Below is a small trained network, with its code and all its weights. Each question gives an input and a target symbol and asks what happens when units are switched off, that is, made to give their printed mean instead of their output.

import numpy as np


def w(rows, s, z=0):
    codes = np.array(rows[::2]) - 128.0
    scale = np.full(codes.shape[1], s)
    scale[-1] = z or s
    return codes * scale


def norm(h):
    return h / np.sqrt((h * h).mean(-1, keepdims=True) + 1e-5)


def f(y):
    return y / 2 * (1 + np.tanh(0.7978845608 * (y + 0.044715 * y**3)))


def softmax(a):
    e = np.exp(a - a.max(-1, keepdims=True))
    return e / e.sum(-1, keepdims=True)


def log_softmax(a):
    a = a - a.max(-1, keepdims=True)
    return a - np.log(np.exp(a).sum(-1, keepdims=True))


def net(x, mask):
    ids = ['αβγδζθμξψω'.index(c) for c in x.split()]
    T = len(ids)
    res = E[ids] + P[:T]
    r = norm(res)
    for j in range(3):
        rows = slice(3 * j, 3 * j + 3)
        q, k, v = (r @ M[0][rows].T for M in (Q, K, V))
        z = softmax(np.where(np.tri(T) > 0, q @ k.T / 3**0.5, -1e9)) @ v
        o = O[0][rows]
        res = res + np.where(mask[j], z, o[:, -1]) @ o[:, :-1]
    y = f(norm(res) @ A[0][:, :-1].T + A[0][:, -1])
    res = res + np.where(mask[3:15], y, B[0][:, -1]) @ B[0][:, :-1]
    return log_softmax(norm(res)[-1] @ U[:, :-1].T + U[:, -1])


Q, K, V, O, A, B = {}, {}, {}, {}, {}, {}
E = w([
[115,116,97,115],'α',
[102,123,122,109],'β',
[182,241,254,146],'γ',
[100,115,115,124],'δ',
[149,129,84,135],'ζ',
[101,118,112,110],'θ',
[133,117,89,142],'μ',
[112,127,106,98],'ξ',
[152,131,93,145],'ψ',
[143,124,93,150],'ω',
],0.024)
P = w([
[129,135,161,125],'0',
[95,155,130,138],'1',
[99,133,164,166],'2',
[152,130,168,99],'3',
[108,211,127,30],'4',
[70,210,80,172],'5',
[126,178,9,21],'6',
[243,118,84,33],'7',
],0.016)
Q[0] = w([
[7,175,100,224],'H1',
[98,221,28,62],'H1',
[194,115,164,65],'H1',
[217,41,151,60],'H2',
[142,143,178,96],'H2',
[106,103,131,186],'H2',
[139,90,147,134],'H3',
[172,166,77,32],'H3',
[132,62,119,167],'H3',
],0.02)
K[0] = w([
[213,40,226,92],'H1',
[164,234,169,81],'H1',
[60,184,61,145],'H1',
[47,254,20,127],'H2',
[122,168,105,183],'H2',
[188,87,113,73],'H2',
[126,127,88,101],'H3',
[104,239,154,163],'H3',
[167,116,65,49],'H3',
],0.017)
V[0] = w([
[146,251,180,129],'H1',
[145,107,75,39],'H1',
[91,120,209,123],'H1',
[150,182,64,86],'H2',
[110,207,184,84],'H2',
[139,142,161,179],'H2',
[93,222,212,144],'H3',
[217,203,177,106],'H3',
[166,84,125,59],'H3',
],0.016)
O[0] = w([
[12,205,255,72,212],'H1',
[143,8,197,58,202],'H1',
[216,230,150,98,108],'H1',
[50,83,248,63,174],'H2',
[129,207,212,48,165],'H2',
[109,158,113,181,90],'H2',
[121,226,153,145,254],'H3',
[34,194,186,91,64],'H3',
[103,83,201,49,8],'H3',
],0.0097,0.007)
A[0] = w([
[182,104,152,105,135],'N1',
[71,150,163,187,223],'N2',
[138,110,110,120,82],'N3',
[130,26,168,118,25],'N4',
[130,171,83,130,140],'N5',
[121,192,130,131,174],'N6',
[141,133,191,195,247],'N7',
[108,91,86,74,98],'N8',
[174,168,182,134,146],'N9',
[90,218,139,123,233],'N10',
[8,142,92,152,255],'N11',
[49,139,58,155,65],'N12',
],0.018,0.0078)
B[0] = w([
[135,141,171,22,177],'N1',
[150,247,166,45,202],'N2',
[140,114,137,125,129],'N3',
[61,192,177,250,168],'N4',
[111,157,142,98,155],'N5',
[115,159,151,232,195],'N6',
[112,213,162,117,186],'N7',
[151,82,149,182,165],'N8',
[59,79,94,149,193],'N9',
[117,240,181,219,248],'N10',
[102,164,96,23,244],'N11',
[129,115,130,95,152],'N12',
],0.013,0.011)
U = w([
[161,70,171,166,240],'α',
[148,177,164,152,221],'β',
[127,133,129,132,107],'γ',
[215,168,65,135,108],'δ',
[26,93,152,138,114],'ζ',
[214,131,156,58,109],'θ',
[119,90,76,173,214],'μ',
[119,86,253,80,1],'ξ',
[69,172,117,49,11],'ψ',
[78,136,24,98,96],'ω',
],0.015,0.0052)

Each question gives the input, a string of symbols that net reads in full, and the target symbol t.
The units are the heads (3 rows each of Q, K, V and O) and the neurons (one row each of A and B). Each row of codes is followed by its name. A weight is (code - 128) times the scale printed after its matrix; where a second scale follows, it is the last column's (O, A, B and U).
mask holds one flag per unit, heads first, then neurons. A switched-off unit (its flag False) gives its mean, the last column of its rows in O or B, instead of its output. The means were averaged over made-up inputs and are rounded, as every weight is.
A unit's drop is (log p(t) with every unit on - log p(t) with that unit switched off) / (log p(t) with every unit on - log p(t) with every unit switched off).
The circuit of an input: a set's keep is (log p(t) with only the set's units on - log p(t) with every unit switched off) / (log p(t) with every unit on - log p(t) with every unit switched off). Starting from the 12 units with the biggest drops (on a tie, the unit counted first), units are removed one at a time, each time the one whose removal leaves the highest keep (on an exact tie, the one counted first), for as long as the keep stays at least 0.8.
circuit, biggest first: the units of the circuit, biggest drop first
unit that matters most: the unit with the biggest drop
top k neurons: the k neurons with the biggest drops, biggest first
heads that matter: for each layer, one digit per head in row order, 1 if its drop is at least 0.15 and else 0, layers parted by /
input ζ θ θ, target ζ: unit that matters most -> H1
input θ ζ ψ ψ, target ζ: circuit, biggest first -> H1, H2
input μ θ ξ δ ζ, target ξ: circuit, biggest first -> H1, H3, N10, N11
input ξ β ω θ θ δ, target θ: heads that matter -> 101
input ψ ψ θ, target ψ: circuit, biggest first -> N11, H1
input α ξ ψ ω ψ α, target ω: circuit, biggest first -> H1, H3, N10
input ξ θ μ, target ξ: circuit, biggest first -> H1, H3
input ξ α ψ μ μ ξ, target μ: heads that matter -> 100
input β ζ α ω, target ζ: heads that matter -> 101
input θ δ δ ξ ω α, target ξ: heads that matter -> 110
input ω β ξ β ω ψ δ ω, target ψ: circuit, biggest first -> H1, N11
input δ ξ ξ δ α β, target δ: circuit, biggest first -> H1, H3, N10
input ω ζ θ ζ ψ, target θ: heads that matter -> 111
input μ θ ζ ω ζ ξ, target ω: heads that matter -> 101
input θ θ ω ξ ζ, target ω: unit that matters most -> H2
input ψ ω θ ω, target ω: heads that matter -> 101
input ω ψ ζ θ α, target ζ: heads that matter -> 111
input θ θ β α α α, target α: heads that matter -> 100
input α ζ ψ θ θ α δ δ, target α: heads that matter -> 101
input δ θ δ, target δ: heads that matter -> 001
input θ θ μ θ α α ζ ζ, target α: heads that matter -> 110
input δ μ ξ θ, target μ: unit that matters most -> H3
input ξ ω ω θ δ, target ω: heads that matter -> 011
input θ θ δ ζ ζ, target δ: top 2 neurons -> N9, N11
input ξ ω ζ θ θ, target ζ: top 2 neurons -> N4, N10
